Below is a small trained network, with its code and all its weights. Each question gives an input and a class and asks what happens when units are switched off, that is, made to give their printed mean instead of their output.

import numpy as np


def w(rows, s, z=0):
    codes = np.array(rows[::2]) - 128.0
    scale = np.full(codes.shape[1], s)
    scale[-1] = z or s
    return codes * scale


def norm(h):
    return h / np.sqrt((h * h).mean(-1, keepdims=True) + 1e-5)


def f(y):
    return np.maximum(y, 0)


def log_softmax(a):
    a = a - a.max(-1, keepdims=True)
    return a - np.log(np.exp(a).sum(-1, keepdims=True))


def net(x, mask):
    res = np.array(x, float).reshape(1, 8) / 4 @ E
    u = 0
    for l in range(2):
        y = f(norm(res) @ A[l][:, :-1].T + A[l][:, -1])
        res = res + np.where(mask[u : u + 14], y, B[l][:, -1]) @ B[l][:, :-1]
        u += 14
    return log_softmax(norm(res)[-1] @ U[:, :-1].T + U[:, -1])


A, B = {}, {}
E = w([
[176,101,114,222,108,110,71,148],'x0',
[223,186,82,162,104,142,68,148],'x1',
[119,244,131,145,161,91,170,222],'x2',
[61,40,150,43,100,240,50,192],'x3',
[84,82,165,159,85,217,95,217],'x4',
[151,228,51,138,129,144,120,139],'x5',
[205,161,228,124,4,168,180,113],'x6',
[205,136,52,152,255,152,160,188],'x7',
],0.00075)
A[0] = w([
[96,55,167,80,155,165,184,154,7],'L0N1',
[136,22,93,113,162,156,27,110,95],'L0N2',
[54,114,124,130,119,103,27,153,63],'L0N3',
[155,171,125,76,79,147,126,71,24],'L0N4',
[45,127,96,160,117,89,3,133,120],'L0N5',
[115,98,181,144,56,101,120,62,58],'L0N6',
[202,134,127,181,130,100,95,110,37],'L0N7',
[86,91,219,87,45,204,115,158,56],'L0N8',
[172,148,107,66,72,158,93,39,113],'L0N9',
[79,180,167,153,116,53,224,84,95],'L0N10',
[118,74,123,162,111,202,40,184,170],'L0N11',
[192,132,123,189,128,94,80,100,46],'L0N12',
[236,133,175,217,75,99,150,94,94],'L0N13',
[77,36,155,40,162,139,109,135,44],'L0N14',
],0.0022,0.0017)
B[0] = w([
[83,82,122,85,51,154,30,40,166],'L0N1',
[134,139,147,129,123,76,174,53,209],'L0N2',
[137,109,118,129,103,166,74,65,169],'L0N3',
[75,48,130,122,113,172,78,74,147],'L0N4',
[172,130,127,140,97,141,52,80,200],'L0N5',
[71,113,165,107,105,188,104,159,192],'L0N6',
[156,163,73,143,184,113,72,172,152],'L0N7',
[197,116,95,214,208,106,174,186,235],'L0N8',
[42,68,217,123,54,202,96,123,188],'L0N9',
[68,152,173,24,129,111,157,106,217],'L0N10',
[108,131,193,136,92,128,197,131,249],'L0N11',
[147,151,90,129,189,93,79,189,158],'L0N12',
[147,81,76,148,136,153,35,92,221],'L0N13',
[95,117,147,96,39,111,58,2,196],'L0N14',
],0.0028,0.0017)
A[1] = w([
[91,144,134,119,34,126,73,74,52],'L1N1',
[76,98,179,119,47,153,86,115,159],'L1N2',
[127,213,154,80,131,125,212,176,36],'L1N3',
[109,215,142,91,104,70,207,129,10],'L1N4',
[168,251,117,144,125,149,108,199,182],'L1N5',
[185,185,78,154,125,150,29,166,97],'L1N6',
[130,148,109,89,172,65,220,52,64],'L1N7',
[140,146,102,84,123,209,102,195,23],'L1N8',
[215,133,93,166,109,114,81,99,6],'L1N9',
[42,29,142,126,148,108,72,112,108],'L1N10',
[110,105,100,106,180,49,173,52,62],'L1N11',
[166,49,147,83,86,126,138,5,115],'L1N12',
[222,146,153,192,111,83,139,96,59],'L1N13',
[169,143,22,145,191,114,64,124,70],'L1N14',
],0.0026,0.0013)
B[1] = w([
[86,23,112,58,145,212,101,65,201],'L1N1',
[136,35,129,104,76,235,113,63,251],'L1N2',
[49,205,171,59,207,25,163,170,155],'L1N3',
[31,197,214,47,210,39,204,213,156],'L1N4',
[92,115,133,94,133,70,78,44,182],'L1N5',
[118,196,129,129,166,42,105,71,175],'L1N6',
[94,116,170,124,171,186,214,237,177],'L1N7',
[72,146,177,82,166,46,108,50,142],'L1N8',
[139,238,91,181,184,40,95,154,156],'L1N9',
[88,197,189,29,73,104,60,63,212],'L1N10',
[144,134,160,130,154,172,207,225,178],'L1N11',
[34,192,145,81,114,83,28,106,244],'L1N12',
[99,145,93,115,121,130,29,69,154],'L1N13',
[252,147,53,236,132,163,85,126,179],'L1N14',
],0.0027,0.003)
U = w([
[250,252,5,250,236,3,4,103,237],'0',
[6,253,248,9,250,5,251,249,159],'1',
[222,5,245,248,6,253,240,250,46],'2',
[201,16,4,168,8,97,252,241,2],'3',
[247,19,3,226,252,244,254,247,28],'4',
[4,10,248,6,6,230,3,3,254],'5',
],0.0037,0.0036)

Each question gives the input, the list of numbers given to net, and the class t.
The units are the neurons (one row each of A and B). Each row of codes is followed by its name. A weight is (code - 128) times the scale printed after its matrix; where a second scale follows, it is the last column's (A, B and U).
mask holds one flag per neuron, layer by layer. A switched-off neuron (its flag False) gives its mean, the last column of its row in B, instead of its output. The means were averaged over made-up inputs and are rounded, as every weight is.
A unit's drop is (log p(t) with every unit on - log p(t) with that unit switched off) / (log p(t) with every unit on - log p(t) with every unit switched off).
The circuit of an input: a set's keep is (log p(t) with only the set's units on - log p(t) with every unit switched off) / (log p(t) with every unit on - log p(t) with every unit switched off). Starting from the 12 units with the biggest drops (on a tie, the unit counted first), units are removed one at a time, each time the one whose removal leaves the highest keep (on an exact tie, the one counted first), for as long as the keep stays at least 0.8.
circuit, biggest first: the units of the circuit, biggest drop first
unit that matters most: the unit with the biggest drop
k most important neurons of layer l: the k neurons of layer l with the biggest drops, biggest first
drop when u is switched off: that unit's drop, to one decimal
input [4,-8,4,-2,-1,1,7,0], class 1: unit that matters most -> L0N10
input [4,2,7,7,7,-1,7,1], class 2: circuit, biggest first -> (L1N12 L0N8)
input [-7,3,6,8,7,-3,4,-2], class 2: circuit, biggest first -> (L0N8 L1N12)
input [3,-1,6,1,4,1,-3,1], class 0: circuit, biggest first -> (L0N10 L1N1 L1N6)
input [5,1,3,7,8,4,7,2], class 2: circuit, biggest first -> (L0N8 L1N12 L1N10)
input [-6,3,6,0,1,-3,-6,2], class 0: 3 most important neurons of layer 0 -> (L0N11 L0N10 L0N2)
input [-1,2,2,8,8,2,4,4], class 2: 3 most important neurons of layer 1 -> (L1N12 L1N10 L1N1)
input [5,7,4,-3,5,-2,2,-7], class 0: 2 most important neurons of layer 1 -> (L1N9 L1N6)
input [-1,0,0,-7,1,-2,2,3], class 0: 3 most important neurons of layer 0 -> (L0N13 L0N11 L0N7)
input [-6,1,5,-6,-3,0,3,-8], class 1: 2 most important neurons of layer 0 -> (L0N10 L0N14)
input [4,2,-3,-6,-4,4,-1,-5], class 0: 2 most important neurons of layer 0 -> (L0N12 L0N7)
input [0,0,-1,5,-8,-4,0,6], class 1: 3 most important neurons of layer 1 -> (L1N2 L1N11 L1N7)
input [-3,-6,0,-5,-8,1,-4,-3], class 1: drop when L0N14 is switched off -> 0.0
input [6,0,-6,-4,7,1,-6,2], class 0: drop when L1N9 is switched off -> 0.1
input [4,-1,7,6,8,8,8,1], class 1: most important neuron of layer 1 -> (L1N3)
input [-6,0,-7,-6,-4,7,-8,6], class 4: drop when L1N7 is switched off -> 0.2
